Here is a tiny trained network, its code and every weight. The questions are about switching its units off for an input and a target symbol, where a switched-off unit gives its printed mean instead of its output.

import numpy as np


def w(rows, s, z=0):
    codes = np.array(rows[::2]) - 128.0
    scale = np.full(codes.shape[1], s)
    scale[-1] = z or s
    return codes * scale


def norm(h):
    return h / np.sqrt((h * h).mean(-1, keepdims=True) + 1e-5)


def f(y):
    return y / 2 * (1 + np.tanh(0.7978845608 * (y + 0.044715 * y**3)))


def softmax(a):
    e = np.exp(a - a.max(-1, keepdims=True))
    return e / e.sum(-1, keepdims=True)


def log_softmax(a):
    a = a - a.max(-1, keepdims=True)
    return a - np.log(np.exp(a).sum(-1, keepdims=True))


def net(x, mask):
    ids = ['βγδζηθλμξστφψω'.index(c) for c in x.split()]
    T = len(ids)
    res = E[ids] + P[:T]
    u = 0
    for l in range(2):
        r = norm(res)
        for j in range(3):
            rows = slice(2 * j, 2 * j + 2)
            q, k, v = (r @ M[l][rows].T for M in (Q, K, V))
            z = softmax(np.where(np.tri(T) > 0, q @ k.T / 2**0.5, -1e9)) @ v
            o = O[l][rows]
            res = res + np.where(mask[u + j], z, o[:, -1]) @ o[:, :-1]
        u += 3
        y = f(norm(res) @ A[l][:, :-1].T + A[l][:, -1])
        res = res + np.where(mask[u : u + 4], y, B[l][:, -1]) @ B[l][:, :-1]
        u += 4
    return log_softmax(norm(res)[-1] @ U[:, :-1].T + U[:, -1])


Q, K, V, O, A, B = {}, {}, {}, {}, {}, {}
E = w([
[130,107,157,152],'β',
[120,110,154,149],'γ',
[123,114,156,155],'δ',
[138,126,163,4],'ζ',
[120,102,156,157],'η',
[39,131,183,150],'θ',
[140,176,151,184],'λ',
[196,89,148,159],'μ',
[64,144,149,115],'ξ',
[149,144,138,218],'σ',
[120,69,81,164],'τ',
[207,116,108,151],'φ',
[118,75,84,111],'ψ',
[40,64,156,87],'ω',
],0.027)
P = w([
[169,89,249,171],'0',
[128,101,193,164],'1',
[95,120,122,159],'2',
[67,170,55,151],'3',
[51,201,20,126],'4',
[58,188,22,115],'5',
[80,167,79,117],'6',
],0.011)
Q[0] = w([
[161,161,200,77],'0.h1',
[88,146,127,181],'0.h1',
[119,140,49,199],'0.h2',
[6,62,112,102],'0.h2',
[133,122,152,34],'0.h3',
[95,65,156,154],'0.h3',
],0.016)
K[0] = w([
[161,110,198,86],'0.h1',
[155,123,28,146],'0.h1',
[145,107,38,171],'0.h2',
[129,141,46,4],'0.h2',
[184,88,167,231],'0.h3',
[157,145,24,100],'0.h3',
],0.011)
V[0] = w([
[164,137,111,95],'0.h1',
[64,140,171,130],'0.h1',
[81,185,159,213],'0.h2',
[184,137,198,69],'0.h2',
[110,129,167,1],'0.h3',
[210,165,156,83],'0.h3',
],0.008)
O[0] = w([
[33,49,2,102,45],'0.h1',
[141,139,218,127,181],'0.h1',
[135,120,214,205,192],'0.h2',
[130,244,38,69,55],'0.h2',
[82,140,36,188,54],'0.h3',
[164,148,76,124,3],'0.h3',
],0.0055,0.0053)
A[0] = w([
[106,146,70,152,8],'0.n1',
[159,151,106,186,198],'0.n2',
[250,100,125,148,85],'0.n3',
[157,209,118,157,1],'0.n4',
],0.016,0.0072)
B[0] = w([
[175,37,141,24,118],'0.n1',
[2,124,46,9,255],'0.n2',
[116,172,8,157,200],'0.n3',
[95,55,144,199,119],'0.n4',
],0.0072,0.0042)
Q[1] = w([
[4,69,94,95],'1.h1',
[146,115,124,64],'1.h1',
[193,148,97,100],'1.h2',
[66,126,94,171],'1.h2',
[166,225,89,95],'1.h3',
[208,254,171,149],'1.h3',
],0.012)
K[1] = w([
[134,104,105,4],'1.h1',
[170,169,154,141],'1.h1',
[166,138,157,126],'1.h2',
[82,114,116,66],'1.h2',
[198,105,153,170],'1.h3',
[143,138,148,199],'1.h3',
],0.018)
V[1] = w([
[69,52,86,195],'1.h1',
[143,175,143,108],'1.h1',
[123,47,144,7],'1.h2',
[114,139,204,54],'1.h2',
[158,150,104,50],'1.h3',
[57,238,167,86],'1.h3',
],0.015)
O[1] = w([
[150,38,113,185,221],'1.h1',
[158,165,141,104,82],'1.h1',
[100,73,94,7,143],'1.h2',
[78,114,195,75,185],'1.h2',
[108,120,44,104,2],'1.h3',
[55,227,104,159,162],'1.h3',
],0.017,0.0083)
A[1] = w([
[67,223,174,132,166],'1.n1',
[253,116,88,182,151],'1.n2',
[122,34,112,97,114],'1.n3',
[138,175,140,92,244],'1.n4',
],0.015,0.011)
B[1] = w([
[123,116,42,108,254],'1.n1',
[166,171,19,175,177],'1.n2',
[35,173,88,114,195],'1.n3',
[186,114,7,51,207],'1.n4',
],0.013,0.0092)
U = w([
[174,161,75,9,254],'β',
[140,201,90,57,161],'γ',
[26,62,89,33,111],'δ',
[118,248,117,179,32],'ζ',
[134,130,109,88,28],'η',
[181,20,103,189,78],'θ',
[49,206,203,148,6],'λ',
[160,13,52,91,72],'μ',
[242,179,142,100,99],'ξ',
[167,186,132,200,119],'σ',
[80,213,103,112,107],'τ',
[168,143,15,169,134],'φ',
[196,137,55,166,79],'ψ',
[170,93,235,138,164],'ω',
],0.017,0.0065)

Each question gives the input, a string of symbols that net reads in full, and the target symbol t.
The units are the heads (2 rows each of Q, K, V and O) and the neurons (one row each of A and B). Each row of codes is followed by its name. A weight is (code - 128) times the scale printed after its matrix; where a second scale follows, it is the last column's (O, A, B and U).
mask holds one flag per unit, layer by layer, with each layer's heads first. A switched-off unit (its flag False) gives its mean, the last column of its rows in O or B, instead of its output. The means were averaged over made-up inputs and are rounded, as every weight is.
A unit's drop is (log p(t) with every unit on - log p(t) with that unit switched off) / (log p(t) with every unit on - log p(t) with every unit switched off).
The circuit of an input: a set's keep is (log p(t) with only the set's units on - log p(t) with every unit switched off) / (log p(t) with every unit on - log p(t) with every unit switched off). Starting from the 12 units with the biggest drops (on a tie, the unit counted first), units are removed one at a time, each time the one whose removal leaves the highest keep (on an exact tie, the one counted first), for as long as the keep stays at least 0.8.
units of the circuit, in order: the units of the circuit, biggest drop first
unit that matters most: the unit with the biggest drop
top k neurons: the k neurons with the biggest drops, biggest first
top k neurons in layer l: the k neurons of layer l with the biggest drops, biggest first
heads that matter: for each layer, one digit per head in row order, 1 if its drop is at least 0.15 and else 0, layers parted by /
input τ μ ξ σ τ β θ, target θ: units of the circuit, in order : [0.n2, 1.h1]
input θ τ ψ η, target μ: unit that matters most : 0.h2
input η τ λ β η θ δ, target λ: top 2 neurons : [1.n2, 0.n3]
input η η ξ, target τ: heads that matter : 000 / 101
input τ η η ζ η η μ, target β: units of the circuit, in order : [0.n2, 0.h3, 1.h1]
input σ η β, target σ: units of the circuit, in order : [1.h2, 0.n2]
input β η γ ζ η η ω, target β: heads that matter : 000 / 100
input η ω φ, target δ: heads that matter : 000 / 010
input η ξ θ η γ, target λ: top 3 neurons : [0.n2, 1.n2, 0.n3]
input η μ ω η φ, target δ: top 2 neurons : [0.n2, 1.n3]
input η σ θ η η ω μ, target δ: top 2 neurons : [0.n2, 0.n3]
input η θ β, target λ: heads that matter : 000 / 011
input γ ψ γ λ η φ η, target φ: units of the circuit, in order : [0.n2, 1.h2]
input φ ω η ψ η ω λ, target δ: units of the circuit, in order : [1.h2]
input ξ τ η η ψ β, target μ: units of the circuit, in order : [1.h3, 0.h2]
input ξ β η ψ φ ψ β, target μ: heads that matter : 100 / 111
input μ β ζ β η, target β: units of the circuit, in order : [1.h1, 1.n4]
input φ γ γ, target φ: top 2 neurons in layer 0 : [0.n3, 0.n2]
input η β τ, target θ: heads that matter : 000 / 000
input η γ λ τ φ γ, target φ: units of the circuit, in order : [1.h2]
input γ φ β, target φ: top 3 neurons : [0.n3, 0.n2, 1.n2]
input η λ γ, target ζ: units of the circuit, in order : [1.h3, 0.n2]
input ζ η ω β δ λ, target β: top 2 neurons : [0.n2, 1.n4]
input η θ τ η, target θ: top 2 neurons : [0.n2, 1.n2]
input η θ σ, target σ: heads that matter : 010 / 010
input β λ η, target ζ: heads that matter : 000 / 011
input γ θ θ β, target λ: unit that matters most : 1.h3
input ω φ τ β τ β, target θ: top 2 neurons : [0.n3, 0.n2]
